In the rows, 128 means zero.
Known rows:
J125: [131 159 105 116 130 111 131 135 139 116 107 118 129 104 113 144 128 128
 123 128 141 130 128 136 144 153]
J534: [138 139  92 114 138 111 126 135 129 123 123 124 133 105 118 137 104 111
 123 112 133 132 109 145 151 144]
J940: [130 113 124 126 135 139 134 157 110 114 104 133 110 127 125 115 123 144
 130 134 103 124 128 143 144 146]
J564: [136 154  96 118 143 111 127 132 134 114 112 121 132 104 111 142 104 119
 122 113 138 132 109 144 144 142]
J692: [131 132 104 137 137 121 142 126 113 135 105 133 111 118 137 114  75 140
 114 137 109 131 104 124 137 133]
J317: [119  91 126 163 127 111 148 121 125 129  78 100 131 115 126 133 108 151
 120 129 116  99 142 155 147 113]
J448: [121 110  97 128 122 142 138 104 120 158 198 158 142 132 146 150 159 123
 114 130 181 128 114 135 125  94]
J30: [139 140  95 117 139 109 120 132 136 120 120 126 130 106 110 140 105 120
 119 113 133 137 100 136 148 134]
J13: [130 144 140 136 124 114 140 150 125 121  98 140 108 113 127 131 113 150
 113 150 124 130 115 112 140 133]
J365: [140 151 129  73 169  96 166 154 119 115 102 106 104  84  99 189 131 121
 158 129 140 109 128 140  82 149]
J997: [124 134 179 167  81 159 145 161 111 104 166 176 110 129 146 137 135 122
 140 152 143 145 153 171  86 138]
J914: [110 130  82 125  95 152 104 125 146 132 108 120 158 131 125  92 159 138
  81 139 142 153 137 135 223 159]
J537: [132 172  78 163 104 135  86 126 151 102 120 139 156 117 112 102 103 120
  89 117 137 156 119 137 201 156]
J656: [137 190 102 165  95 144 101 126 154 102 101 130 151 116 107 107 127 136
  92 136 150 154 141 130 199 167]
J686: [115 111 122 134  91 161 138 132 114 118 175 156 142 129 143 150 154  93
 136 134 164 150 132 165 108 118]
J149: [141 128 106 157 119 101 140 123  98 142 108 132 103 111 150 116  88 129
 131 106 105 115 114 161 147 160]
J901: [142 142 140 119 156 119  90 133  77 102 122  81 157 220 131 111 166 101
 204  60 133  85 119  60 171 139]
J768: [151 106 171  68 195  63 158 116  64 138 111  66 117 167 136 180 159  81
 232  68 124  68  97  83  70 130]

Facts:
J103 Δ:J616 ε:J68 Ω:J914 ψ:880
J107 Φ:J819,J126 Δ:J901 ε:J805 ψ:356
J109 Φ:J914,J849,J335,J205 ε:J111
J111 Φ:J251,J113,J47
J113 Δ:J573 ε:J783 ψ:319
J118 ε:J971 ψ:356
J125 ε:J111 ψ:557
J126 Δ:J197 ε:J852 Ω:J253 ψ:751
J13 Δ:J405 ε:J68 ψ:557
J142 Φ:J421,J418,J73,J498,J819,J693,J555 Δ:J32 ε:J505 Ω:J251 ψ:751
J143 ε:J68 Ω:J182 ψ:143
J149 Δ:J231,J7 ε:J926 Ω:J562 ψ:751
J15 Φ:J559,J693,J732 Ω:J418
J151 Φ:J812,J317,J239,J968,J7,J971 Δ:J770 ε:J901 Ω:J771 ψ:880
J153 ε:J256 Ω:J853 ψ:751
J163 Φ:J940,J809,J137 Δ:J460 ε:J852 ψ:557
J170 Φ:J870,J537,J239,J475,J732 ε:J768
J182 ε:J805 Ω:J901 ψ:319
J19 Δ:J616,J239 ε:J197 Ω:J191
J191 Φ:J241,J13,J684 Δ:J770 ε:J472 Ω:J323 ψ:630
J197 Φ:J940,J337,J239,J920
J200 Φ:J505,J113 ε:J202 Ω:J803 ψ:751
J202 Δ:J839
J205 Δ:J200 ε:J54 Ω:J695 ψ:319
J214 ε:J768
J219 Δ:J231,J343 ε:J768 Ω:J874
J223 Δ:J812,J573 ε:J202 ψ:880
J231 ε:J46 ψ:458
J235 ε:J562 ψ:191
J238 Φ:J794 Δ:J586 ε:J472 ψ:337
J239 ε:J783 Ω:J534
J240 ε:J256 Ω:J610 ψ:557
J241 Δ:J809,J754
J245 ε:J46 Ω:J920 ψ:751
J249 Δ:J63 ε:J256 ψ:630
J25 Φ:J103,J317,J63,J153,J19,J475,J202 ε:J768 ψ:557
J251 Δ:J799,J537 ε:J926 Ω:J153
J253 Δ:J49 Ω:J839
J254 Φ:J270,J734,J769,J754,J202,J621 Δ:J770 ε:J916 Ω:J375 ψ:259
J255 Φ:J253 Δ:J616,J709,J460,J151
J256 Δ:J109 Ω:J656
J270 ε:J253 Ω:J819 ψ:191
J275 Φ:J685 Δ:J365 ε:J839 Ω:J298 ψ:751
J293 Φ:J812,J73,J43,J562 Δ:J770,J609 ε:J768 Ω:J926
J298 ε:J47
J30 ε:J562 ψ:751
J302 Φ:J853,J839,J831,J253,J364 ε:J253 ψ:319
J31 Δ:J827 Ω:J126
J310 Φ:J256,J821,J609,J149 Δ:J418 ε:J256 Ω:J909 ψ:345
J317 Δ:J853,J770 ε:J472 Ω:J722
J319 ε:J783 Ω:J831 ψ:143
J32 ε:J47 ψ:319
J323 ε:J916 ψ:351
J33 Δ:J253 ε:J916 Ω:J143 ψ:751
J335 Δ:J231 ε:J926
J337 Δ:J113,J817 ε:J68 Ω:J772 ψ:630
J343 Φ:J337,J840,J335,J460,J982,J240,J920 ε:J202 Ω:J559 ψ:319
J346 Φ:J103,J831,J621,J490 Δ:J709 ε:J111 ψ:187
J357 Δ:J534 ε:J805 ψ:328
J361 Φ:J298 Δ:J498 ε:J255 ψ:458
J364 Δ:J812 ε:J15 ψ:458
J365 ε:J768 ψ:356
J375 Φ:J505,J926,J43 Δ:J839,J586 ε:J805 Ω:J245 ψ:751
J392 Δ:J475 ε:J15 ψ:751
J405 Φ:J118 Δ:J346 ε:J111
J418 Δ:J609 ε:J916 ψ:319
J421 Δ:J507,J343 ε:J446 Ω:J817 ψ:259
J43 Δ:J870 ε:J54 ψ:751
J431 ε:J783
J438 Φ:J73,J126 ε:J68 Ω:J219
J446 Φ:J718,J256,J573,J7,J904,J684,J392 Ω:J7
J448 Φ:J219,J319,J562 ε:J562 Ω:J734 ψ:319
J46 Δ:J182
J460 ε:J768 ψ:187
J462 Δ:J343,J754 ε:J111 ψ:143
J47 Δ:J772 Ω:J54
J472 Φ:J692,J13,J30,J249,J475,J562,J364
J475 Δ:J725 ε:J15 ψ:143
J479 ε:J472 ψ:191
J488 ε:J768 ψ:880
J49 ε:J253 Ω:J794 ψ:458
J490 ε:J805 Ω:J770
J496 ε:J505 ψ:337
J498 Δ:J812 ε:J137 ψ:191
J507 Δ:J799,J809 ε:J901 ψ:319
J527 Δ:J841 ε:J505 Ω:J240
J534 ε:J111 Ω:J49 ψ:751
J537 ε:J852 Ω:J438 ψ:880
J54 Φ:J241,J460 Δ:J564
J546 Δ:J63 ε:J926 Ω:J47 ψ:143
J555 ε:J852
J559 ε:J916 Ω:J906 ψ:458
J562 Ω:J768
J564 ε:J253 ψ:345
J573 Δ:J709 ε:J111 ψ:351
J575 Δ:J182,J418,J337 ε:J852
J578 ε:J137 ψ:458
J586 ε:J926 ψ:337
J6 ε:J15 ψ:191
J602 ε:J47 Ω:J270 ψ:356
J609 ε:J68 Ω:J142 ψ:751
J610 Φ:J47,J364 ε:J852 Ω:J15
J616 Φ:J546,J149,J126,J803 Δ:J770 ε:J111 ψ:630
J621 Δ:J616 ε:J68 Ω:J73
J63 ε:J197 Ω:J319 ψ:337
J650 Δ:J812 ε:J916 ψ:143
J656 ε:J852 Ω:J275 ψ:337
J668 Φ:J421,J251,J496,J943 ε:J901 ψ:337
J684 Δ:J841,J562 ε:J137 ψ:337
J685 Δ:J151 ε:J901
J686 Φ:J31,J137,J650,J981 ε:J901
J692 Δ:J346 ε:J47 Ω:J310 ψ:751
J693 Δ:J812,J827 ε:J197 ψ:751
J695 ε:J137 Ω:J821 ψ:751
J7 ε:J137 ψ:143
J70 Δ:J346 ε:J926 ψ:328
J709 Δ:J841 ε:J562 ψ:630
J718 ε:J805 ψ:880
J72 Δ:J197 ε:J253 ψ:880
J722 Δ:J709,J475 ε:J926 Ω:J977 ψ:630
J725 Φ:J849,J13,J498,J240,J981,J768,J364 Δ:J418 ε:J54 Ω:J151 ψ:143
J729 Δ:J488,J922 ε:J255 ψ:345
J73 ε:J505 Ω:J238 ψ:880
J732 Δ:J33,J163,J319,J126 ε:J15 ψ:259
J734 Δ:J357 ε:J202 Ω:J421 ψ:630
J754 ε:J111 ψ:337
J768 Ω:J33
J769 Δ:J709,J49 ε:J202 Ω:J725 ψ:337
J770 ε:J253 Ω:J621 ψ:259
J771 ε:J971 Ω:J870 ψ:259
J772 Φ:J821,J852,J809,J137 Δ:J893,J49 ε:J839 Ω:J317
J783 Δ:J109,J586
J794 ε:J197 Ω:J968 ψ:191
J799 Φ:J852,J357,J460,J578,J488,J323,J46 ε:J31 ψ:351
J80 Φ:J505,J546,J718,J32,J488,J72,J46 ε:J562 Ω:J609 ψ:458
J803 ε:J839 Ω:J446 ψ:328
J805 Δ:J586
J809 Δ:J827 ε:J253 ψ:751
J812 Δ:J770 ε:J916 ψ:337
J817 ε:J255 ψ:351
J819 ε:J446 Ω:J537 ψ:351
J821 Δ:J488,J197 ε:J197 Ω:J933
J827 Φ:J6,J573,J562 ε:J241
J831 Δ:J853 ε:J505 ψ:356
J833 ε:J852 ψ:351
J840 Δ:J109,J197 ε:J253 Ω:J63 ψ:143
J841 Φ:J505,J602,J833,J722 Δ:J770 ε:J241 Ω:J149 ψ:557
J845 Φ:J546,J256 Δ:J32,J245 ε:J241 ψ:751
J849 ε:J253 ψ:337
J852 Δ:J609
J853 Δ:J709 ε:J446 Ω:J31 ψ:337
J870 Δ:J783 ε:J46 Ω:J840 ψ:880
J874 Φ:J421,J6,J253 Δ:J770 ε:J926 ψ:880
J876 Φ:J507 ε:J926
J877 Φ:J870,J317,J821,J916,J153 ε:J971 ψ:880
J893 Φ:J241,J821,J803,J364 Δ:J616 ε:J241 Ω:J103 ψ:328
J897 Φ:J909,J926,J49,J357,J239,J7 Δ:J109,J770,J253 ε:J783 ψ:751
J901 Ω:J335
J904 Δ:J897,J893 ε:J852 Ω:J205
J906 Φ:J335,J821,J833,J904,J462 ε:J68 Ω:J19 ψ:351
J909 Δ:J770 ε:J768 Ω:J943 ψ:751
J914 ε:J852 Ω:J578 ψ:458
J916 Ω:J337
J920 Δ:J249 ε:J768 Ω:J841 ψ:351
J922 Φ:J968,J126 ε:J47
J926 Ω:J490
J933 Φ:J103,J817,J904 Δ:J602,J343 ε:J971 Ω:J80 ψ:143
J940 Δ:J163 ε:J137
J943 Δ:J770 ε:J47 Ω:J448 ψ:557
J968 ε:J562 ψ:345
J971 Δ:J897,J319 Ω:J692
J977 Φ:J909,J656 Δ:J249 ε:J47 Ω:J343 ψ:337
J981 ε:J562 Ω:J940 ψ:351
J982 Δ:J718,J841,J151 ε:J241 ψ:880
J997 Φ:J940,J914,J602,J223,J853,J143,J137,J205,J803 Δ:J418 ε:J783 ψ:337

Rows:
No name comes twice in this set of rows, the named rows included.
[107  60 133 208 115 154 152 135 113 134 149 140 149 146 133 157 150 147
 127 134 168  97 145 163 114  53]	J191
[140 170 100 134 137 126 143 177  84  97 105 117 130 129 116 149 145 148
 156 110 167  94 128 131 169 155]	J143
[109 127 142 198  39 199 118 153 121  96 156 179 149 142 158  91 134 115
 108 163 136 172 155 171 154 142]	J163
[129 159 157 170 106 149 139 152 111 115 168 171 112 130 141 147 137 146
 137 149 159 120 141 142  89 120]	J238
[128 129 115 150  94 153 129 145 117 110 181 159 144 122 137 150 129  74
 145 124 157 153 132 174  96 113]	J877
[144 132 110  77 168  84 151 148 110 119 115 114 105  87 106 177 103 110
 158 109 126 114 108 154  80 128]	J488
[118  85 104 128 104 157 142 125  98 146 185 162 140 133 158 148 166  97
 134 115 169 132 114 166 130 113]	J343
[100 136 199  86  82 173 128 153 183  84 209 143 138 102  98 107 107 155
 109 174 140 178 160 119  59  79]	J933
[107  79 158 164  70 175 160 144  84 125 161 165 121 130 167 122 133  87
 145 147 120 145 140 187 106 137]	J772
[121 141  89 140  92 161 104 123 151 120 110 127 156 119 118  96 146 132
  86 133 138 156 138 134 218 166]	J833

Now the same nodes, written a new way:
Known rows:
J616: [148 114 131 117 132 150 120 183 140 173 164 140 131 116 115 107 153 101
  97 124 141  88 136 186 131 151 177]
J197: [111  77  91 156 133 157  85 149 131 150  79 168 177 122  99 150 124 131
  95  54 112 111 101 166 150 126 205]
J249: [128 122 137 115 132 102 115 129 125 133 116 126 139 123 140 123 144 130
 115 147 133 105 111 140 132 133 126]
J841: [146 108 122 115 138 130 110 199 142 184 141 151 130 119  88 117 158 122
 102 112 139  89 136 199 122 115 172]
J191: [141 131 118 127 137 153 125 166 130 144 160 140 132 116 122 113 146 106
 101 130 120  89 139 164 148 175 205]
J809: [123 121 149 107 142 105 127 136 131 130 122 116 150 108 124 116 127 107
 127 139 129  98 133 148 118 143 155]
J47: [107 100 105 163 121 124 135  50 103 135  66 133 133 111 128 127 144 125
 107  89 110 139 111  87 134 169 130]
J803: [ 88  87 126  76 109 119 134 120 152  95 109 115 157 132 110 139 132 160
  95 120 124 165 141 128  88 146 117]
J460: [108 125 132 113 184 107 117 115 124 117 122 126 132 134  84 125  97 157
 118 150 108 157  81 206  93 206 116]
J562: [105 106  98 131 125 109 106  82  87 124  23 156 150 159 108 123 157 149
 138  79 129 131  72 109 115 111 135]
J621: [128 154 134  88 143 109 106 140 113 125 119 120 154 146 149 124 159 152
 128 160 126 132 107 124 131 127 108]
J392: [117 124 144 101 143 112 117 150 126 131 111 114 158 119 121 123 132 120
 128 136 124 105 124 141 128 143 150]
J997: [127 103 138 134 138 135 102 189 148 144 157 139 140  76 103 138 136 106
  78 101 122  79 134 210 131 125 201]
J555: [157  99 158  66  90 111 130 112 120 105 129 110 114 133 168  96 182  63
  93 154 173  70 160  97 157  97 179]
J251: [133 118 149 110 141 109 130  90 103 125 124 118 101 114 142 102 155 110
 110 155 133 112 126 144 118 142 128]
J151: [143 114 134 114 140 159 101 171 155 159 171 139 148 121 120 124 151 122
 101 129 115 106 139 147 165 154 164]
J254: [158  96 151 111 148 145  77 198 143 200 170 146 151 152 113 101 171 148
 101 140 136 122  95 138 180  83  88]
J335: [120 154  99  67 131  90 121 149  98 117  94 131 162 117 119 109 143 135
 134 149 141 104 140 205  75 161 184]

Rows:
No name comes twice in this set of rows, the named rows included.
[146  66 132  50  90 110 102 184 135 135 118 145 141 134 141 116 180 105
  86 125 190  74 161 169 117  32 171]	J610
[111 105  66 153 125 144 115 135 111 136  73 154 162  95 116 147 135 143
  92  72  97 120 129 166 134 184 230]	J54
[107 123 128 120 191  95 115 138 135 161 120 140 137 124  89 127 106 172
 138 132 113 135  68 212  84 157  97]	J920
[126 104 145 149 188 150 101 155 154 186 183 149 112 118  78 127 137 155
  97 119  98 139  74 196 111 148  78]	J293
[110 113  84 136 122 125  95  95  82 134  40 175 138 136 116 129 170 161
 117  64 125 121  91 151 111  99 159]	J901
[126 115 143  94 137  94 126 157 131 143 102 123 154 126 104 109 141 119
 131 129 135  95 109 162 108 123 128]	J149
[168  87 146  94  95 126 119 197 151 143 149 119 148 101 153 112 145  64
  78 137 164  59 188 150 165  99 218]	J163
[133  81 120 123  83 117 119 135 106 144  52 121 191 124 126 110 139  90
 117  95 155  92 136  76 165 118 203]	J852
[115 170 106  88 138 117 123 124 101  95 108 122 149 129 159 126 160 132
 124 158 115 125 148 153 116 171 166]	J831
[141 113 149 122 143 114 135 132 135 132 132 106 150 117 130 109 110  97
 122 154 140 105 130 116 150 169 141]	J337
[168  99 152  71  90 114 115 137 119 124 143 116 131 123 176 105 175  70
  92 162 166  76 171 110 160  84 157]	J575
[132 152 147 105 138 121 123 140 119 141 127 112 159 157 135 102 146 120
 145 162 115 133 119  91 163 171 129]	J317
[101 165 141 127 175 110 127 119 122 144 136 131 135 132  89 121 134 161
 152 130  91 131  83 177  95 189  91]	J909
[ 85 105  80 158 166 118  96  85 103 145  45 174 132 129  65 139 130 185
 133  65  96 151  48 184  74 154 128]	J768
[128 129 143 115 124 109 141  82 112 147 133 132  95 122 124  94 180 110
 122 138 138  98 120 123 101 134 113]	J943

Now the same nodes, written a new way:
Known rows:
J794: [133 132 135 128 128 104 135 148 129 115 135 132 131 121 121 139 149 119
 121 129 119 130 135 130 124 131 146 119 140 134 136 132 133]
J827: [137 136 150 129 138 149 152 113 144 130 134 122 137 149 128 102 119 143
 141 115 140 118 132 109 157 114 100 128 113 119 117 126 104]
J361: [130 143 138 111 117 163 128 122 125 130 107 119 124 136 131 102 104 120
 134 131 123 108 118 119 154 110 105 133 100 110 123 117 135]
J153: [ 96 115 114 146 135 145  92 132 162 127 113 101 107 129 121 158 151 126
 134 160 132 159 163 151 117 121 132 136 126  98 155 155 150]
J943: [126 118 114 109 125 115 117 143 114 112 128 145 128 109 131 136 134 133
 137 134 126 127 111 144 133 138 134 122 139 139 126 144 126]
J238: [138 145 151 113 138 154 134 120 135 132 111 119 111 132 134  97 126 137
 122 123 112  96 139 112 152 122 112 135 122 112 110 123 122]
J142: [ 94 129 139 134 133 174 147 118 130 144 120 110 103 169 134 122 145 149
 125 136 130 133 177 124 169  99 102 148 112  87 140 132 140]
J73: [122 118 117 133 132 109 139 133 138 118 137 132 123 137 107 163 121 131
 100 124 130 128 139 143 129 142 118 108 136 136 127 115 131]
J30: [127 116 127 139 123 117 128 120 128 128 141 129 128 126 127 145 124 128
 117 130 134 142 134 129 111 140 122 128 139 142 124 133 130]
J906: [150 152 161 116 114 141 147 119 138 128 133 107 132 132 136  81 126 126
 135 121 109 105 136 100 151 120 120 138 115 130 117 119 111]
J621: [128 120 114 114 121 122 106 136 114 119 120 139 131 110 131 136 122 123
 135 137 129 131 109 141 129 128 133 124 134 131 132 139 138]
J239: [127 120 119 132 140 115 122 134 125 120 133 137 140 117 131 136 129 136
 135 130 143 135 112 130 121 128 135 121 137 135 132 133 118]
J718: [122 119 106 139 141 110 131 135 131 111 124 138 138 116 117 137 125 135
 130 117 143 142 111 135 128 130 126 122 128 138 124 136 123]
J537: [ 91 106 121 157 185 118 138 156 110 161 145 170 134  94 111 124 177  84
 127 101 149 122 159 120  91 176 142 109  44 124 100 110 139]
J874: [121 140 131 104 117 157 141 122 132 110 108 116 118 131 135  95 111 138
 134 113 115 112 116 131 176 111  91 127  98 124 118 134 129]
J971: [123 133 122 123 114 116 122 130 110 106 133 136 122 108 131 140 121 136
 119 142 120 126 115 144 125 124 113 126 154 146 131 137 135]
J47: [123 133 124 126 117 115 115 126 118 100 132 129 126 106 134 135 119 133
 127 146 127 133 114 145 124 120 113 126 145 144 135 143 126]
J111: [129 159 161 131 108 146 146 101 135 110 133 104 128 134 134  94 115 141
 116 133 112 115 143 119 156 104  85 129 126 123 130 133 121]

Rows:
No name comes twice in this set of rows, the named rows included.
[132 139 135 109 124 153 136 109 111 130 124 139 125 127 145  89 100 146
 136 112 127  97 102 109 160 121 109 126 111 140 103 115 103]	J254
[ 37  76 126 119 201 169 105 180 150 172 157 168  97 119  72 177 184 136
 139 173 158 123 217 144 119 185 132 104  44  83 123 110 134]	J126
[104 127 126 148 142 146  93 142 193  93 127  92 114 114 103 160 154 147
 145 170 130 153 166 158 124 116 114 133 141 106 157 164 117]	J839
[111 116 110 127 161 159  71 151 169 112  90 110 115 111 108 155 139 134
 151 167 140 144 140 163 121 117 121 136 126  88 148 158 136]	J853

